Below are the code and all the weights of a small trained network. Each question names an input and a class and asks about switching units off, where a switched-off unit gives its printed mean instead of its output.

import numpy as np


def w(rows, s, z=0):
    codes = np.array(rows[::2]) - 128.0
    scale = np.full(codes.shape[1], s)
    scale[-1] = z or s
    return codes * scale


def f(y):
    return np.maximum(y, 0)


def log_softmax(a):
    a = a - a.max(-1, keepdims=True)
    return a - np.log(np.exp(a).sum(-1, keepdims=True))


def net(x, mask):
    res = np.array(x, float).reshape(1, 7) / 4 @ E
    y = f(res @ A[0][:, :-1].T + A[0][:, -1])
    res = res + np.where(mask, y, B[0][:, -1]) @ B[0][:, :-1]
    return log_softmax(res[-1] @ U[:, :-1].T + U[:, -1])


A, B = {}, {}
E = w([
[49,151,72,128,127],'x0',
[138,93,253,86,146],'x1',
[101,73,120,104,221],'x2',
[253,155,90,58,179],'x3',
[95,95,173,24,89],'x4',
[185,86,140,162,121],'x5',
[195,86,54,129,166],'x6',
],0.0074)
A[0] = w([
[141,87,206,31,115,250],'n1',
[104,127,55,49,222,180],'n2',
[117,128,146,94,46,137],'n3',
[65,175,115,152,107,100],'n4',
[164,2,227,90,114,191],'n5',
[86,55,174,168,184,85],'n6',
[57,70,146,200,193,144],'n7',
[89,130,51,249,103,150],'n8',
[216,151,172,196,129,72],'n9',
[254,130,127,125,125,112],'n10',
[117,16,160,123,135,253],'n11',
[120,71,186,191,129,24],'n12',
[124,186,39,245,31,166],'n13',
],0.0092,0.0036)
B[0] = w([
[73,199,149,190,46,246],'n1',
[254,117,70,164,91,220],'n2',
[58,183,197,126,116,180],'n3',
[97,202,213,158,42,181],'n4',
[85,134,246,140,130,248],'n5',
[79,92,117,72,145,177],'n6',
[96,87,157,91,145,198],'n7',
[83,114,179,57,103,231],'n8',
[166,126,125,165,159,186],'n9',
[143,89,80,210,112,222],'n10',
[3,155,112,40,141,217],'n11',
[87,126,121,167,204,163],'n12',
[162,87,228,92,117,254],'n13',
],0.0083,0.0084)
U = w([
[120,22,132,130,91,23],'0',
[191,171,25,198,81,253],'1',
[32,84,84,81,119,20],'2',
[39,219,230,112,2,135],'3',
],0.0073,0.0014)

Each question gives the input, the list of numbers given to net, and the class t.
The units are the neurons (one row each of A and B). Each row of codes is followed by its name. A weight is (code - 128) times the scale printed after its matrix; where a second scale follows, it is the last column's (A, B and U).
mask holds one flag per neuron, in row order. A switched-off neuron (its flag False) gives its mean, the last column of its row in B, instead of its output. The means were averaged over made-up inputs and are rounded, as every weight is.
A unit's drop is (log p(t) with every unit on - log p(t) with that unit switched off) / (log p(t) with every unit on - log p(t) with every unit switched off).
The circuit of an input: a set's keep is (log p(t) with only the set's units on - log p(t) with every unit switched off) / (log p(t) with every unit on - log p(t) with every unit switched off). Starting from the 12 units with the biggest drops (on a tie, the unit counted first), units are removed one at a time, each time the one whose removal leaves the highest keep (on an exact tie, the one counted first), for as long as the keep stays at least 0.8.
circuit, biggest first: the units of the circuit, biggest drop first
most important unit: the unit with the biggest drop
k most important neurons: the k neurons with the biggest drops, biggest first
drop of u: that unit's drop, to one decimal
input [-1,4,6,1,-7,-1,-2], class 0: most important unit : n1
input [5,5,6,-1,-7,-7,-2], class 2: circuit, biggest first : [n1 n5]
input [-6,6,-2,4,-6,7,-3], class 1: 2 most important neurons : [n10 n9]
input [-1,-3,-2,1,-5,1,4], class 0: 3 most important neurons : [n13 n8 n1]
input [1,1,5,3,-8,-5,0], class 1: circuit, biggest first : [n2 n5]
input [-6,5,-6,-2,-6,1,2], class 0: circuit, biggest first : [n1 n4 n9]
input [2,0,6,1,-3,7,1], class 2: 2 most important neurons : [n11 n13]
input [-8,5,3,2,8,4,8], class 3: 2 most important neurons : [n1 n5]
input [-6,7,5,-5,-5,5,3], class 2: 2 most important neurons : [n6 n12]
input [2,6,6,8,-2,4,0], class 1: drop of n2 : 0.4
input [6,-1,6,4,-6,-5,6], class 1: drop of n2 : 0.5
input [5,5,4,-6,-7,0,3], class 2: drop of n1 : 0.2
